Below are the code and all the weights of a small trained network. Each question names an input and a class and asks about switching units off, where a switched-off unit gives its printed mean instead of its output.

import numpy as np


def w(rows, s, z=0):
    codes = np.array(rows[::2]) - 128.0
    scale = np.full(codes.shape[1], s)
    scale[-1] = z or s
    return codes * scale


def f(y):
    return np.maximum(y, 0)


def log_softmax(a):
    a = a - a.max(-1, keepdims=True)
    return a - np.log(np.exp(a).sum(-1, keepdims=True))


def net(x, mask):
    res = np.array(x, float).reshape(1, 6) / 4 @ E
    y = f(res @ A[0][:, :-1].T + A[0][:, -1])
    res = res + np.where(mask, y, B[0][:, -1]) @ B[0][:, :-1]
    return log_softmax(res[-1] @ U[:, :-1].T + U[:, -1])


A, B = {}, {}
E = w([
[125,134,126,134,122,131,126],'x0',
[110,143,140,130,114,123,119],'x1',
[224,113,155,152,83,44,49],'x2',
[166,152,138,20,11,175,143],'x3',
[122,133,131,131,122,129,123],'x4',
[131,62,253,178,90,152,192],'x5',
],0.015)
A[0] = w([
[139,79,132,185,148,69,52,141],'neuron 0',
[149,75,220,94,84,181,140,82],'neuron 1',
[94,144,85,137,204,112,80,255],'neuron 2',
[94,101,179,185,175,120,144,148],'neuron 3',
[105,60,207,154,103,135,169,172],'neuron 4',
[213,74,144,142,75,63,112,107],'neuron 5',
[116,185,112,117,135,179,198,193],'neuron 6',
[172,116,162,180,92,61,81,169],'neuron 7',
[107,117,158,226,148,104,156,132],'neuron 8',
[44,119,80,56,156,139,179,167],'neuron 9',
[71,136,101,117,138,149,197,225],'neuron 10',
[102,141,66,125,156,67,101,185],'neuron 11',
[154,133,140,112,100,128,82,89],'neuron 12',
[163,102,179,116,54,166,173,63],'neuron 13',
[163,181,76,23,92,128,102,156],'neuron 14',
[7,123,106,139,222,144,153,213],'neuron 15',
],0.014,0.0077)
B[0] = w([
[189,153,165,108,211,129,104,222],'neuron 0',
[108,176,120,175,64,129,222,226],'neuron 1',
[96,200,54,246,152,88,104,223],'neuron 2',
[133,25,171,164,164,134,164,213],'neuron 3',
[149,77,205,160,170,190,211,239],'neuron 4',
[156,142,106,147,110,14,150,238],'neuron 5',
[59,141,119,93,72,161,157,203],'neuron 6',
[177,139,135,136,187,52,114,239],'neuron 7',
[159,58,192,123,199,106,124,215],'neuron 8',
[2,183,146,121,75,128,156,222],'neuron 9',
[10,84,100,110,52,133,173,212],'neuron 10',
[143,209,99,174,138,127,55,201],'neuron 11',
[148,124,95,108,88,63,101,167],'neuron 12',
[166,201,99,180,52,105,216,216],'neuron 13',
[106,90,100,61,16,146,22,239],'neuron 14',
[67,104,117,227,62,95,136,253],'neuron 15',
],0.0099,0.022)
U = w([
[121,184,82,219,98,41,181,229],'0',
[183,224,85,151,219,103,70,122],'1',
[82,10,163,172,156,191,159,176],'2',
[213,89,184,106,218,95,157,160],'3',
[66,145,85,27,94,185,109,63],'4',
[202,114,87,44,79,86,46,72],'5',
[124,179,140,97,100,246,232,2],'6',
],0.011,0.0017)

Each question gives the input, the list of numbers given to net, and the class t.
The units are the neurons (one row each of A and B). Each row of codes is followed by its name. A weight is (code - 128) times the scale printed after its matrix; where a second scale follows, it is the last column's (A, B and U).
mask holds one flag per neuron, in row order. A switched-off neuron (its flag False) gives its mean, the last column of its row in B, instead of its output. The means were averaged over made-up inputs and are rounded, as every weight is.
A unit's drop is (log p(t) with every unit on - log p(t) with that unit switched off) / (log p(t) with every unit on - log p(t) with every unit switched off).
The circuit of an input: a set's keep is (log p(t) with only the set's units on - log p(t) with every unit switched off) / (log p(t) with every unit on - log p(t) with every unit switched off). Starting from the 12 units with the biggest drops (on a tie, the unit counted first), units are removed one at a time, each time the one whose removal leaves the highest keep (on an exact tie, the one counted first), for as long as the keep stays at least 0.8.
circuit, biggest first: the units of the circuit, biggest drop first
top k neurons: the k neurons with the biggest drops, biggest first
drop when u is switched off: that unit's drop, to one decimal
input [4,4,-6,2,3,-8], class 4: circuit, biggest first -> (neuron 14)
input [-4,5,0,1,4,-8], class 4: top 2 neurons -> (neuron 14; neuron 5)
input [0,7,0,3,-7,3], class 6: top 2 neurons -> (neuron 2; neuron 15)
input [2,-2,3,0,-1,-7], class 1: top 2 neurons -> (neuron 2; neuron 11)
input [3,5,-3,-8,4,1], class 2: top 2 neurons -> (neuron 3; neuron 8)
input [8,4,-6,-8,-6,1], class 2: top 4 neurons -> (neuron 3; neuron 8; neuron 5; neuron 13)
input [7,-5,0,7,0,3], class 6: top 3 neurons -> (neuron 2; neuron 15; neuron 7)
input [5,-3,3,3,-1,-8], class 5: drop when neuron 14 is switched off -> 0.3
input [-6,-6,-1,6,0,8], class 6: drop when neuron 4 is switched off -> 0.2
input [2,2,0,1,-8,-1], class 4: drop when neuron 5 is switched off -> 0.1
